Here is a tiny trained network, its code and every weight. The questions are about switching its units off for an input and a target symbol, where a switched-off unit gives its printed mean instead of its output.

import numpy as np


def w(rows, s, z=0):
    codes = np.array(rows[::2]) - 128.0
    scale = np.full(codes.shape[1], s)
    scale[-1] = z or s
    return codes * scale


def f(y):
    return np.maximum(y, 0)


def softmax(a):
    e = np.exp(a - a.max(-1, keepdims=True))
    return e / e.sum(-1, keepdims=True)


def log_softmax(a):
    a = a - a.max(-1, keepdims=True)
    return a - np.log(np.exp(a).sum(-1, keepdims=True))


def net(x, mask):
    ids = ['ΘΞΦαβγεζπ'.index(c) for c in x.split()]
    T = len(ids)
    res = E[ids] + P[:T]
    u = 0
    for l in range(2):
        r = res
        for j in range(3):
            rows = slice(2 * j, 2 * j + 2)
            q, k, v = (r @ M[l][rows].T for M in (Q, K, V))
            z = softmax(np.where(np.tri(T) > 0, q @ k.T / 2**0.5, -1e9)) @ v
            o = O[l][rows]
            res = res + np.where(mask[u + j], z, o[:, -1]) @ o[:, :-1]
        u += 3
        y = f(res @ A[l][:, :-1].T + A[l][:, -1])
        res = res + np.where(mask[u : u + 12], y, B[l][:, -1]) @ B[l][:, :-1]
        u += 12
    return log_softmax(res[-1] @ U[:, :-1].T + U[:, -1])


Q, K, V, O, A, B = {}, {}, {}, {}, {}, {}
E = w([
[178,126,209],'Θ',
[32,59,70],'Ξ',
[53,214,164],'Φ',
[140,229,201],'α',
[115,126,141],'β',
[6,189,129],'γ',
[172,71,115],'ε',
[126,139,139],'ζ',
[135,222,49],'π',
],0.014)
P = w([
[44,161,121],'0',
[137,188,76],'1',
[160,207,67],'2',
[173,224,49],'3',
[183,230,43],'4',
[200,239,30],'5',
[226,255,14],'6',
[225,252,36],'7',
],0.005)
Q[0] = w([
[7,72,120],'L0H0',
[112,20,5],'L0H0',
[199,64,183],'L0H1',
[146,185,118],'L0H1',
[155,76,79],'L0H2',
[204,50,210],'L0H2',
],0.011)
K[0] = w([
[95,79,255],'L0H0',
[116,8,229],'L0H0',
[213,147,26],'L0H1',
[115,94,216],'L0H1',
[218,154,160],'L0H2',
[186,184,49],'L0H2',
],0.009)
V[0] = w([
[179,113,76],'L0H0',
[142,153,57],'L0H0',
[97,77,187],'L0H1',
[75,31,132],'L0H1',
[163,100,114],'L0H2',
[151,170,2],'L0H2',
],0.009)
O[0] = w([
[124,142,76,90],'L0H0',
[106,116,2,176],'L0H0',
[153,163,67,102],'L0H1',
[175,185,150,3],'L0H1',
[123,131,135,83],'L0H2',
[61,125,161,126],'L0H2',
],0.0091,0.0034)
A[0] = w([
[158,98,159,44],'L0N0',
[192,64,68,7],'L0N1',
[123,6,130,211],'L0N2',
[160,242,145,150],'L0N3',
[21,150,231,119],'L0N4',
[138,66,134,22],'L0N5',
[25,146,80,198],'L0N6',
[216,120,75,43],'L0N7',
[214,122,197,50],'L0N8',
[184,57,230,147],'L0N9',
[158,103,187,254],'L0N10',
[125,157,73,81],'L0N11',
],0.011,0.0032)
B[0] = w([
[144,149,180,139],'L0N0',
[142,197,157,154],'L0N1',
[119,234,1,173],'L0N2',
[80,111,207,254],'L0N3',
[133,100,118,199],'L0N4',
[93,87,134,129],'L0N5',
[131,56,118,242],'L0N6',
[113,212,120,163],'L0N7',
[215,111,159,191],'L0N8',
[179,112,118,198],'L0N9',
[163,179,62,207],'L0N10',
[105,167,206,168],'L0N11',
],0.0078,0.0059)
Q[1] = w([
[149,68,56],'L1H0',
[83,100,53],'L1H0',
[174,113,195],'L1H1',
[86,125,92],'L1H1',
[183,135,244],'L1H2',
[233,165,29],'L1H2',
],0.011)
K[1] = w([
[141,238,158],'L1H0',
[105,172,95],'L1H0',
[149,190,158],'L1H1',
[190,64,108],'L1H1',
[95,246,27],'L1H2',
[29,123,168],'L1H2',
],0.012)
V[1] = w([
[120,158,191],'L1H0',
[171,8,129],'L1H0',
[103,202,153],'L1H1',
[181,87,109],'L1H1',
[79,145,213],'L1H2',
[204,144,98],'L1H2',
],0.011)
O[1] = w([
[64,127,206,170],'L1H0',
[8,87,8,71],'L1H0',
[71,253,240,188],'L1H1',
[139,67,156,139],'L1H1',
[66,162,217,127],'L1H2',
[96,249,92,250],'L1H2',
],0.0047,0.0026)
A[1] = w([
[189,105,142,86],'L1N0',
[205,154,168,9],'L1N1',
[161,193,141,254],'L1N2',
[143,253,184,54],'L1N3',
[44,145,105,94],'L1N4',
[154,127,100,235],'L1N5',
[146,198,168,74],'L1N6',
[82,235,100,100],'L1N7',
[35,135,144,47],'L1N8',
[51,179,97,90],'L1N9',
[76,75,37,91],'L1N10',
[119,122,198,109],'L1N11',
],0.012,0.0056)
B[1] = w([
[151,81,71,156],'L1N0',
[177,25,142,173],'L1N1',
[102,177,102,253],'L1N2',
[172,145,147,238],'L1N3',
[154,81,164,165],'L1N4',
[75,129,84,182],'L1N5',
[131,92,99,192],'L1N6',
[153,122,129,204],'L1N7',
[231,80,149,158],'L1N8',
[148,2,152,173],'L1N9',
[164,134,83,164],'L1N10',
[124,193,156,157],'L1N11',
],0.0087,0.012)
U = w([
[118,89,26,132],'Θ',
[166,176,154,122],'Ξ',
[69,148,105,247],'Φ',
[146,118,95,18],'α',
[129,87,152,133],'β',
[131,200,40,169],'γ',
[60,145,99,253],'ε',
[133,56,127,106],'ζ',
[255,114,71,55],'π',
],0.0095,0.0062)

Each question gives the input, a string of symbols that net reads in full, and the target symbol t.
The units are the heads (2 rows each of Q, K, V and O) and the neurons (one row each of A and B). Each row of codes is followed by its name. A weight is (code - 128) times the scale printed after its matrix; where a second scale follows, it is the last column's (O, A, B and U).
mask holds one flag per unit, layer by layer, with each layer's heads first. A switched-off unit (its flag False) gives its mean, the last column of its rows in O or B, instead of its output. The means were averaged over made-up inputs and are rounded, as every weight is.
A unit's drop is (log p(t) with every unit on - log p(t) with that unit switched off) / (log p(t) with every unit on - log p(t) with every unit switched off).
The circuit of an input: a set's keep is (log p(t) with only the set's units on - log p(t) with every unit switched off) / (log p(t) with every unit on - log p(t) with every unit switched off). Starting from the 12 units with the biggest drops (on a tie, the unit counted first), units are removed one at a time, each time the one whose removal leaves the highest keep (on an exact tie, the one counted first), for as long as the keep stays at least 0.8.
circuit, biggest first: the units of the circuit, biggest drop first
unit that matters most: the unit with the biggest drop
k most important neurons: the k neurons with the biggest drops, biggest first
k most important neurons of layer l: the k neurons of layer l with the biggest drops, biggest first
which heads matter: for each layer, one digit per head in row order, 1 if its drop is at least 0.15 and else 0, layers parted by /
drop of u: that unit's drop, to one decimal
input π α γ Ξ α β Θ, target Θ: unit that matters most	L0H1
input ε γ Ξ γ, target Θ: circuit, biggest first	L0N6; L1H1
input Θ Θ Θ α Θ, target Ξ: which heads matter	000 / 111
input β α π, target Ξ: 2 most important neurons	L0N11; L0N6
input Θ Θ π, target π: which heads matter	111 / 001
input α α Ξ ζ Θ Θ Θ ε, target γ: which heads matter	000 / 000
input Ξ π Ξ Θ α Φ, target ζ: 2 most important neurons	L0N11; L0N3
input Θ β α α, target Ξ: which heads matter	000 / 010
input π Ξ α Θ ζ, target Θ: which heads matter	111 / 010
input α γ Θ Θ ε, target γ: which heads matter	000 / 000
input π Ξ α γ ε, target Θ: 2 most important neurons	L0N6; L1N3
input Θ π Θ Ξ, target π: circuit, biggest first	L0H2; L0N7; L1H0
input β Θ α α, target Ξ: 2 most important neurons of layer 1	L1N3; L1N11
input π γ Θ, target Θ: unit that matters most	L0N6
input Ξ β Ξ Φ, target β: which heads matter	010 / 000
input π Θ β Θ Φ, target Θ: 2 most important neurons of layer 0	L0N6; L0N3
input Θ ε π Φ Ξ Ξ, target π: drop of L0N3	0.1
input α β Θ Θ Ξ Θ Φ γ, target ζ: drop of L1H1	-0.1
input Θ ε α Θ Θ ε Ξ Θ, target γ: drop of L0H0	0.6
input β Θ γ, target ζ: unit that matters most	L1N9
